Here is a tiny trained network, its code and every weight. The questions are about switching its units off for an input and a target symbol, where a switched-off unit gives its printed mean instead of its output.

import numpy as np


def w(rows, s, z=0):
    codes = np.array(rows[::2]) - 128.0
    scale = np.full(codes.shape[1], s)
    scale[-1] = z or s
    return codes * scale


def norm(h):
    return h / np.sqrt((h * h).mean(-1, keepdims=True) + 1e-5)


def f(y):
    return y / 2 * (1 + np.tanh(0.7978845608 * (y + 0.044715 * y**3)))


def softmax(a):
    e = np.exp(a - a.max(-1, keepdims=True))
    return e / e.sum(-1, keepdims=True)


def log_softmax(a):
    a = a - a.max(-1, keepdims=True)
    return a - np.log(np.exp(a).sum(-1, keepdims=True))


def net(x, mask):
    ids = ['αηθλμξπτω'.index(c) for c in x.split()]
    T = len(ids)
    res = E[ids] + P[:T]
    u = 0
    for l in range(3):
        r = norm(res)
        for j in range(2):
            rows = slice(2 * j, 2 * j + 2)
            q, k, v = (r @ M[l][rows].T for M in (Q, K, V))
            z = softmax(np.where(np.tri(T) > 0, q @ k.T / 2**0.5, -1e9)) @ v
            o = O[l][rows]
            res = res + np.where(mask[u + j], z, o[:, -1]) @ o[:, :-1]
        u += 2
        y = f(norm(res) @ A[l][:, :-1].T + A[l][:, -1])
        res = res + np.where(mask[u : u + 8], y, B[l][:, -1]) @ B[l][:, :-1]
        u += 8
    return log_softmax(norm(res)[-1] @ U[:, :-1].T + U[:, -1])


Q, K, V, O, A, B = {}, {}, {}, {}, {}, {}
E = w([
[246,56,68,109,141],'α',
[191,77,148,195,115],'η',
[34,39,191,161,131],'θ',
[110,20,72,122,61],'λ',
[125,46,156,159,107],'μ',
[145,108,108,210,192],'ξ',
[174,124,102,110,103],'π',
[153,182,104,72,84],'τ',
[150,96,135,108,133],'ω',
],0.013)
P = w([
[168,213,112,149,79],'0',
[160,107,200,103,186],'1',
[84,93,180,124,252],'2',
[69,94,174,131,239],'3',
[93,97,189,123,199],'4',
[99,111,185,119,187],'5',
[73,108,188,130,207],'6',
[114,85,185,94,174],'7',
],0.004)
Q[0] = w([
[117,193,141,166,226],'L0H0',
[162,103,3,119,86],'L0H0',
[124,45,175,193,101],'L0H1',
[81,231,142,228,152],'L0H1',
],0.0046)
K[0] = w([
[71,148,131,106,129],'L0H0',
[117,67,142,69,183],'L0H0',
[117,181,84,98,72],'L0H1',
[254,120,145,196,65],'L0H1',
],0.0073)
V[0] = w([
[169,15,91,216,131],'L0H0',
[168,92,148,128,152],'L0H0',
[151,158,13,67,145],'L0H1',
[103,85,2,107,115],'L0H1',
],0.0056)
O[0] = w([
[48,154,63,129,163,253],'L0H0',
[126,178,30,94,254,198],'L0H0',
[63,84,246,173,150,198],'L0H1',
[102,48,170,71,26,195],'L0H1',
],0.0051,0.0029)
A[0] = w([
[125,99,233,210,136,46],'L0N0',
[196,157,126,140,194,164],'L0N1',
[180,137,116,119,85,208],'L0N2',
[54,146,134,162,61,43],'L0N3',
[193,64,63,212,128,252],'L0N4',
[95,137,124,75,2,105],'L0N5',
[164,53,138,114,20,235],'L0N6',
[120,175,145,196,122,64],'L0N7',
],0.0066,0.002)
B[0] = w([
[142,201,170,166,146,166],'L0N0',
[155,77,105,164,156,170],'L0N1',
[79,144,143,109,223,167],'L0N2',
[254,121,135,92,142,116],'L0N3',
[45,42,76,112,170,252],'L0N4',
[66,79,109,81,80,191],'L0N5',
[104,68,120,170,185,237],'L0N6',
[84,92,187,90,74,102],'L0N7',
],0.0056,0.004)
Q[1] = w([
[163,17,82,54,2],'L1H0',
[172,163,82,96,156],'L1H0',
[190,111,151,136,64],'L1H1',
[44,146,169,34,59],'L1H1',
],0.0063)
K[1] = w([
[2,134,164,67,35],'L1H0',
[13,69,115,128,134],'L1H0',
[134,58,185,181,96],'L1H1',
[149,68,60,95,182],'L1H1',
],0.0067)
V[1] = w([
[107,190,100,4,153],'L1H0',
[116,214,90,207,145],'L1H0',
[167,124,254,108,176],'L1H1',
[83,219,124,78,113],'L1H1',
],0.0057)
O[1] = w([
[213,210,22,209,79,130],'L1H0',
[137,72,146,150,42,1],'L1H0',
[134,134,7,106,76,94],'L1H1',
[165,102,245,252,202,47],'L1H1',
],0.0038,0.0034)
A[1] = w([
[160,190,102,124,161,24],'L1N0',
[76,101,117,102,177,148],'L1N1',
[132,177,163,153,100,4],'L1N2',
[161,2,127,81,189,168],'L1N3',
[152,204,172,46,93,180],'L1N4',
[95,94,72,185,59,31],'L1N5',
[17,132,69,101,185,123],'L1N6',
[101,131,150,113,93,11],'L1N7',
],0.0083,0.0018)
B[1] = w([
[94,100,61,235,147,129],'L1N0',
[159,134,165,90,60,197],'L1N1',
[197,135,117,111,145,116],'L1N2',
[152,180,165,125,122,254],'L1N3',
[1,109,88,187,171,171],'L1N4',
[143,162,136,115,123,136],'L1N5',
[158,115,161,86,74,225],'L1N6',
[129,68,60,70,169,120],'L1N7',
],0.0051,0.0089)
Q[2] = w([
[202,131,102,81,176],'L2H0',
[101,144,96,84,2],'L2H0',
[113,62,33,72,167],'L2H1',
[215,54,196,139,84],'L2H1',
],0.0083)
K[2] = w([
[90,179,42,69,60],'L2H0',
[153,48,88,42,175],'L2H0',
[86,254,133,111,74],'L2H1',
[103,59,52,40,124],'L2H1',
],0.007)
V[2] = w([
[201,151,204,132,56],'L2H0',
[36,191,181,4,103],'L2H0',
[14,119,63,158,4],'L2H1',
[128,91,188,255,141],'L2H1',
],0.0059)
O[2] = w([
[90,30,116,133,97,2],'L2H0',
[154,184,134,205,77,247],'L2H0',
[72,113,31,112,190,251],'L2H1',
[139,67,253,55,114,11],'L2H1',
],0.0062,0.0027)
A[2] = w([
[197,71,61,109,172,33],'L2N0',
[180,96,7,132,211,4],'L2N1',
[173,72,114,224,189,118],'L2N2',
[216,130,189,103,130,131],'L2N3',
[174,146,104,200,241,160],'L2N4',
[113,255,218,43,183,246],'L2N5',
[88,79,80,143,109,71],'L2N6',
[119,174,55,166,124,125],'L2N7',
],0.0073,0.0019)
B[2] = w([
[96,163,201,99,108,186],'L2N0',
[92,215,116,106,140,251],'L2N1',
[134,107,179,103,93,192],'L2N2',
[120,235,135,177,130,156],'L2N3',
[78,109,147,121,56,241],'L2N4',
[254,132,52,143,100,253],'L2N5',
[143,127,94,186,89,194],'L2N6',
[178,111,131,157,196,207],'L2N7',
],0.0077,0.0031)
U = w([
[184,185,155,190,67,160],'α',
[74,189,175,2,164,157],'η',
[86,171,131,138,4,2],'θ',
[45,66,97,76,106,165],'λ',
[56,178,74,235,208,192],'μ',
[161,82,143,71,211,91],'ξ',
[115,138,141,131,127,65],'π',
[135,96,177,159,199,193],'τ',
[134,133,134,115,95,114],'ω',
],0.008,0.0035)

Each question gives the input, a string of symbols that net reads in full, and the target symbol t.
The units are the heads (2 rows each of Q, K, V and O) and the neurons (one row each of A and B). Each row of codes is followed by its name. A weight is (code - 128) times the scale printed after its matrix; where a second scale follows, it is the last column's (O, A, B and U).
mask holds one flag per unit, layer by layer, with each layer's heads first. A switched-off unit (its flag False) gives its mean, the last column of its rows in O or B, instead of its output. The means were averaged over made-up inputs and are rounded, as every weight is.
A unit's drop is (log p(t) with every unit on - log p(t) with that unit switched off) / (log p(t) with every unit on - log p(t) with every unit switched off).
The circuit of an input: a set's keep is (log p(t) with only the set's units on - log p(t) with every unit switched off) / (log p(t) with every unit on - log p(t) with every unit switched off). Starting from the 12 units with the biggest drops (on a tie, the unit counted first), units are removed one at a time, each time the one whose removal leaves the highest keep (on an exact tie, the one counted first), for as long as the keep stays at least 0.8.
units of the circuit, in order: the units of the circuit, biggest drop first
unit that matters most: the unit with the biggest drop
k most important neurons: the k neurons with the biggest drops, biggest first
k most important neurons of layer l: the k neurons of layer l with the biggest drops, biggest first
drop when u is switched off: that unit's drop, to one decimal
input α π λ α α ξ, target α: 4 most important neurons -> (L0N6; L1N4; L0N0; L0N5)
input τ π τ, target θ: units of the circuit, in order -> (L0H0; L2H0)
input τ μ α τ τ α ξ, target τ: units of the circuit, in order -> (L1H1; L2H1)
input τ η τ τ λ λ λ τ, target λ: 2 most important neurons of layer 0 -> (L0N4; L0N5)
input θ λ α μ τ π, target α: unit that matters most -> L1H1
input α τ α τ τ α, target μ: units of the circuit, in order -> (L2H1; L2N5)
input α τ α, target μ: 3 most important neurons -> (L0N5; L0N1; L2N7)
input η θ μ, target η: 3 most important neurons of layer 2 -> (L2N5; L2N0; L2N4)
input ξ α ξ α λ μ, target α: 3 most important neurons -> (L0N4; L1N3; L2N5)
input η ξ ω θ ω θ ω η, target θ: 3 most important neurons -> (L2N4; L2N1; L0N4)
input ω τ λ τ λ, target μ: 2 most important neurons of layer 0 -> (L0N5; L0N1)
input η λ λ ω τ, target μ: 2 most important neurons -> (L0N4; L1N4)
input τ τ ω η τ, target α: 2 most important neurons of layer 1 -> (L1N7; L1N3)
input π τ λ τ τ λ, target μ: 2 most important neurons of layer 0 -> (L0N4; L0N6)
input π τ τ ξ, target τ: unit that matters most -> L0N0
input α θ ω μ, target θ: 2 most important neurons -> (L1N6; L1N4)
input α ω π π θ τ π, target α: 3 most important neurons of layer 0 -> (L0N1; L0N4; L0N5)
input τ α μ μ, target α: 2 most important neurons of layer 2 -> (L2N3; L2N5)
input η α η, target η: 2 most important neurons of layer 0 -> (L0N4; L0N0)
input μ τ θ θ ω η λ ξ, target η: unit that matters most -> L0H1
input η λ η, target η: 2 most important neurons of layer 2 -> (L2N1; L2N0)
input τ λ ω, target α: drop when L2N5 is switched off -> 0.1
input π λ τ τ, target μ: drop when L2H1 is switched off -> 0.3
input α ξ ξ, target α: drop when L2N5 is switched off -> 0.3
